Here is a tiny trained network, its code and every weight. The questions are about switching its units off for an input and a target symbol, where a switched-off unit gives its printed mean instead of its output.

import numpy as np


def w(rows, s, z=0):
    codes = np.array(rows[::2]) - 128.0
    scale = np.full(codes.shape[1], s)
    scale[-1] = z or s
    return codes * scale


def norm(h):
    return h / np.sqrt((h * h).mean(-1, keepdims=True) + 1e-5)


def f(y):
    return np.maximum(y, 0)


def softmax(a):
    e = np.exp(a - a.max(-1, keepdims=True))
    return e / e.sum(-1, keepdims=True)


def log_softmax(a):
    a = a - a.max(-1, keepdims=True)
    return a - np.log(np.exp(a).sum(-1, keepdims=True))


def net(x, mask):
    ids = ['ΔΘΞΠΦΨαβγεζηλτω'.index(c) for c in x.split()]
    T = len(ids)
    res = E[ids] + P[:T]
    u = 0
    for l in range(2):
        r = norm(res)
        for j in range(3):
            rows = slice(3 * j, 3 * j + 3)
            q, k, v = (r @ M[l][rows].T for M in (Q, K, V))
            z = softmax(np.where(np.tri(T) > 0, q @ k.T / 3**0.5, -1e9)) @ v
            o = O[l][rows]
            res = res + np.where(mask[u + j], z, o[:, -1]) @ o[:, :-1]
        u += 3
        y = f(norm(res) @ A[l][:, :-1].T + A[l][:, -1])
        res = res + np.where(mask[u : u + 4], y, B[l][:, -1]) @ B[l][:, :-1]
        u += 4
    return log_softmax(norm(res)[-1] @ U[:, :-1].T + U[:, -1])


Q, K, V, O, A, B = {}, {}, {}, {}, {}, {}
E = w([
[59,71,162,156,86,147,59,110,149],'Δ',
[166,81,164,166,162,165,133,135,119],'Θ',
[115,170,178,112,140,152,178,92,157],'Ξ',
[164,166,158,187,112,141,196,185,133],'Π',
[66,121,166,227,131,243,131,121,105],'Φ',
[83,111,193,160,126,151,179,88,129],'Ψ',
[92,195,137,77,60,88,100,174,175],'α',
[153,167,162,147,125,76,108,107,109],'β',
[158,104,105,205,166,145,180,85,173],'γ',
[177,121,119,106,106,133,108,139,125],'ε',
[107,142,113,184,68,117,136,156,124],'ζ',
[159,130,101,143,146,75,67,113,214],'η',
[110,87,97,178,123,150,100,107,109],'λ',
[140,160,93,160,153,162,69,155,161],'τ',
[57,97,47,5,220,49,121,156,16],'ω',
],0.0029)
P = w([
[115,108,211,208,163,145,145,242,197],'0',
[143,95,211,178,144,128,143,201,177],'1',
[149,103,186,187,123,129,131,161,155],'2',
[149,133,169,175,98,146,127,113,126],'3',
[170,155,152,172,71,156,130,52,111],'4',
[169,174,140,167,66,150,123,18,82],'5',
[168,187,137,169,56,141,110,1,86],'6',
],0.00078)
Q[0] = w([
[90,119,76,58,169,90,157,176,75],'L0H0',
[159,126,202,195,71,204,118,87,166],'L0H0',
[125,139,147,157,135,69,52,132,185],'L0H0',
[118,75,201,111,246,120,226,87,76],'L0H1',
[60,99,164,100,241,111,203,80,66],'L0H1',
[179,149,87,110,3,136,30,177,173],'L0H1',
[96,97,114,156,71,72,93,121,72],'L0H2',
[121,177,99,97,214,183,158,182,193],'L0H2',
[115,117,135,188,57,72,95,79,73],'L0H2',
],0.0039)
K[0] = w([
[70,87,220,246,186,157,134,197,243],'L0H0',
[166,180,36,31,130,50,116,79,13],'L0H0',
[195,108,166,122,86,207,151,113,126],'L0H0',
[185,127,189,219,35,174,98,82,247],'L0H1',
[143,106,197,239,71,165,96,142,215],'L0H1',
[86,181,71,34,198,77,182,147,56],'L0H1',
[116,120,57,51,234,124,159,134,64],'L0H2',
[178,172,194,229,70,185,135,172,254],'L0H2',
[122,114,28,24,180,114,121,109,27],'L0H2',
],0.0038)
V[0] = w([
[183,187,99,95,111,115,105,38,67],'L0H0',
[126,171,171,194,147,110,129,139,160],'L0H0',
[39,118,129,158,197,116,135,143,155],'L0H0',
[134,170,172,192,66,152,111,132,254],'L0H1',
[116,116,103,112,192,111,143,145,104],'L0H1',
[134,100,140,167,164,144,166,132,131],'L0H1',
[127,103,120,127,106,170,154,156,213],'L0H2',
[78,87,101,86,212,71,141,195,60],'L0H2',
[164,87,58,70,180,92,154,149,15],'L0H2',
],0.0023)
O[0] = w([
[133,55,187,138,152,109,133,255,214,79],'L0H0',
[147,86,49,98,125,183,166,112,68,188],'L0H0',
[170,146,96,100,11,173,77,42,81,84],'L0H0',
[184,174,138,14,90,25,116,72,195,253],'L0H1',
[112,96,122,187,113,192,116,105,66,82],'L0H1',
[221,120,103,111,145,105,123,97,84,166],'L0H1',
[86,167,140,182,90,102,76,74,45,162],'L0H2',
[248,161,104,77,106,102,224,4,132,56],'L0H2',
[198,158,183,85,162,26,222,121,173,30],'L0H2',
],0.0016,0.0023)
A[0] = w([
[129,63,167,69,91,127,166,65,200,37],'L0N0',
[13,175,199,157,50,193,158,172,43,4],'L0N1',
[180,166,124,87,52,98,73,187,194,149],'L0N2',
[18,123,8,216,158,137,96,204,39,57],'L0N3',
],0.0018,0.0016)
B[0] = w([
[34,145,39,174,170,161,196,103,66,138],'L0N0',
[159,42,52,179,120,50,96,60,170,188],'L0N1',
[134,126,120,92,67,121,158,54,135,248],'L0N2',
[60,109,74,141,238,132,250,206,125,183],'L0N3',
],0.0021,0.0018)
Q[1] = w([
[106,163,171,162,123,29,62,113,129],'L1H0',
[6,130,96,254,243,182,219,117,44],'L1H0',
[211,44,121,68,51,207,143,141,198],'L1H0',
[44,176,209,120,169,65,135,47,44],'L1H1',
[246,137,174,105,72,139,4,103,208],'L1H1',
[165,127,240,110,157,84,54,7,168],'L1H1',
[229,76,161,35,9,63,25,145,229],'L1H2',
[37,18,23,61,170,163,149,199,44],'L1H2',
[143,247,163,218,220,169,153,118,171],'L1H2',
],0.0046)
K[1] = w([
[198,43,114,78,115,192,136,202,216],'L1H0',
[187,183,67,103,46,176,105,38,48],'L1H0',
[62,183,169,138,186,31,119,175,152],'L1H0',
[131,170,138,95,65,78,82,5,46],'L1H1',
[126,136,166,107,227,53,164,206,137],'L1H1',
[114,129,160,82,218,47,173,73,89],'L1H1',
[65,103,181,147,213,68,142,211,220],'L1H2',
[178,220,175,226,51,159,18,77,133],'L1H2',
[142,125,13,21,143,183,176,108,4],'L1H2',
],0.0046)
V[1] = w([
[104,113,72,138,203,81,108,70,142],'L1H0',
[166,4,104,87,98,194,144,150,208],'L1H0',
[218,176,90,99,112,125,125,108,133],'L1H0',
[142,122,130,67,164,107,187,143,216],'L1H1',
[97,74,142,186,145,122,126,153,191],'L1H1',
[63,145,81,98,108,146,173,60,74],'L1H1',
[138,121,51,107,131,79,96,188,53],'L1H2',
[98,124,160,40,207,89,119,98,62],'L1H2',
[152,186,106,97,136,241,110,150,144],'L1H2',
],0.0023)
O[1] = w([
[97,115,70,151,233,30,121,46,161,118],'L1H0',
[183,2,36,30,66,238,140,108,163,135],'L1H0',
[194,141,133,124,174,133,121,200,202,186],'L1H0',
[125,146,19,116,65,171,166,81,97,7],'L1H1',
[192,201,130,139,175,114,133,85,78,119],'L1H1',
[133,109,107,91,130,154,202,243,206,138],'L1H1',
[134,134,47,93,86,131,50,200,71,137],'L1H2',
[108,158,182,26,142,91,15,115,149,36],'L1H2',
[142,197,113,112,179,234,117,113,127,85],'L1H2',
],0.002,0.0014)
A[1] = w([
[172,183,169,64,88,84,178,87,102,166],'L1N0',
[190,85,138,165,193,149,186,216,53,89],'L1N1',
[56,54,110,157,164,171,224,111,84,91],'L1N2',
[205,50,126,19,120,181,99,250,158,4],'L1N3',
],0.0027,0.003)
B[1] = w([
[87,139,106,133,179,174,140,163,115,250],'L1N0',
[131,144,128,44,99,156,102,60,85,211],'L1N1',
[152,125,133,38,146,52,135,159,103,217],'L1N2',
[180,44,208,112,178,139,156,255,223,178],'L1N3',
],0.0035,0.0017)
U = w([
[16,16,130,173,14,203,9,63,151,109],'Δ',
[220,108,184,44,101,228,56,30,27,183],'Θ',
[15,216,192,93,225,232,246,85,185,115],'Ξ',
[207,215,151,213,32,210,249,184,36,94],'Π',
[14,41,117,248,242,253,164,191,17,57],'Φ',
[92,17,228,104,84,31,239,9,129,54],'Ψ',
[43,242,128,10,3,148,70,152,191,161],'α',
[120,239,249,201,180,5,32,221,68,132],'β',
[238,88,36,234,225,138,235,18,181,98],'γ',
[214,24,174,90,126,182,134,252,239,232],'ε',
[89,98,9,238,24,39,193,213,95,139],'ζ',
[214,126,32,102,97,31,12,14,253,98],'η',
[70,80,21,8,237,64,77,172,19,151],'λ',
[114,195,12,217,237,211,12,168,176,147],'τ',
[242,250,124,14,165,29,173,120,165,3],'ω',
],0.005,0.0029)

Each question gives the input, a string of symbols that net reads in full, and the target symbol t.
The units are the heads (3 rows each of Q, K, V and O) and the neurons (one row each of A and B). Each row of codes is followed by its name. A weight is (code - 128) times the scale printed after its matrix; where a second scale follows, it is the last column's (O, A, B and U).
mask holds one flag per unit, layer by layer, with each layer's heads first. A switched-off unit (its flag False) gives its mean, the last column of its rows in O or B, instead of its output. The means were averaged over made-up inputs and are rounded, as every weight is.
A unit's drop is (log p(t) with every unit on - log p(t) with that unit switched off) / (log p(t) with every unit on - log p(t) with every unit switched off).
The circuit of an input: a set's keep is (log p(t) with only the set's units on - log p(t) with every unit switched off) / (log p(t) with every unit on - log p(t) with every unit switched off). Starting from the 12 units with the biggest drops (on a tie, the unit counted first), units are removed one at a time, each time the one whose removal leaves the highest keep (on an exact tie, the one counted first), for as long as the keep stays at least 0.8.
circuit, biggest first: the units of the circuit, biggest drop first
top k neurons: the k neurons with the biggest drops, biggest first
k most important neurons of layer l: the k neurons of layer l with the biggest drops, biggest first
input Π ζ λ Δ λ ω Θ, target ε: circuit, biggest first	(L1H1, L0H0)
input γ α ε Ψ Θ ε, target Ψ: circuit, biggest first	(L1H2, L0N2, L0H0, L1H0)
input τ λ ζ ω Ψ η Φ, target Δ: circuit, biggest first	(L1H2, L0H0, L0N1)
input ε Δ ε η ε, target η: circuit, biggest first	(L1H1, L1H0, L0H0, L0N2)
input η ε ε λ, target λ: top 3 neurons	(L0N3, L1N2, L1N1)
input Θ ω Π, target β: circuit, biggest first	(L1H2, L1H1)
input ε ε α Θ ε, target α: 3 most important neurons of layer 1	(L1N0, L1N3, L1N1)
input ζ ω Φ, target Δ: circuit, biggest first	(L1H2, L0N1, L0H0)
input β Δ β, target Δ: 3 most important neurons of layer 1	(L1N2, L1N0, L1N1)
input Π Ξ Δ ζ ε ε, target ε: circuit, biggest first	(L0H0)
input ε Ξ ε, target Ξ: circuit, biggest first	(L0N2, L1H2, L1N0, L1H0)
input ζ ε ω Ψ η Ψ α, target ζ: circuit, biggest first	(L0H1, L0N1, L0H2)
input ω Θ ε, target Θ: circuit, biggest first	(L0H1, L0H2, L1N1)
input Θ ω Θ Ψ τ, target Φ: top neuron	(L0N3)
input Ξ β ε ε Θ β, target ε: circuit, biggest first	(L1H0, L0H0)
input β Ξ ζ Ψ β ζ Θ, target Θ: 3 most important neurons of layer 1	(L1N1, L1N3, L1N0)
input Ξ α η ζ λ, target λ: circuit, biggest first	(L1N2, L0N3)
input ε α τ τ ε, target α: top 2 neurons	(L0N2, L0N3)
input β ζ Δ ζ β, target ζ: 2 most important neurons of layer 0	(L0N2, L0N3)
input β ε β, target ε: circuit, biggest first	(L1H0)
input α Ψ ε Π ε, target Π: top 2 neurons	(L0N2, L1N3)
input ε Δ γ ζ ε, target Δ: top 3 neurons	(L1N2, L0N2, L1N0)
input ε γ γ ε, target γ: top 2 neurons	(L0N2, L1N0)
input τ η ω β ε Ψ, target Ξ: 2 most important neurons of layer 1	(L1N0, L1N2)
input ζ ε τ Θ ζ ε, target τ: 3 most important neurons of layer 1	(L1N0, L1N2, L1N1)
input ε λ ε λ ε, target λ: 3 most important neurons of layer 0	(L0N3, L0N2, L0N1)
input η γ ω ε Ξ α, target ζ: top neuron	(L0N1)
input β Θ β β, target Θ: 2 most important neurons of layer 0	(L0N1, L0N0)
input ζ ε λ Ξ Ξ ε, target λ: 2 most important neurons of layer 1	(L1N0, L1N1)
input Ξ Δ ε ε γ ε, target γ: 2 most important neurons of layer 1	(L1N0, L1N1)
